[[ 27.2  -1.3]
 [ 22.5 -66.0]]
->
[-1.3 22.5]

[[-22.0   0.9  32.7 -21.5]
 [-19.7  -1.0 -10.8 -26.5]
 [-61.5  24.9  51.6  -7.7]
 [-10.7  12.8  23.3  -4.8]]
->
[-21.5 -10.8  24.9 -10.7]

[[ 28.8  -0.4  53.8 -47.2]
 [  3.5  21.1 -13.6  27.4]]
->
[-47.2 -13.6]

[[ 10.7 -39.5 -53.5 -40.1]
 [ 25.7  33.3  35.2 -56.1]
 [ 62.7  -1.8 -18.8  40.7]
 [-25.5 -56.9  36.9 -32.2]
 [-31.2 -48.3  12.4  52.1]]
->
[-40.1  35.2  -1.8 -25.5]

[[  8.1  29.8  11.3 -21.8 -26.0]
 [-31.8 -29.2  47.5   2.0 -48.8]
 [-46.8  -9.2  49.1  -0.2 -49.5]
 [ 30.7 -45.0  -4.5  47.6 -22.7]]
->
[-26.0   2.0  49.1 -45.0]

[[  0.8 -24.3  63.7]
 [  6.1 -32.6  46.6]]
->
[ 63.7 -32.6]
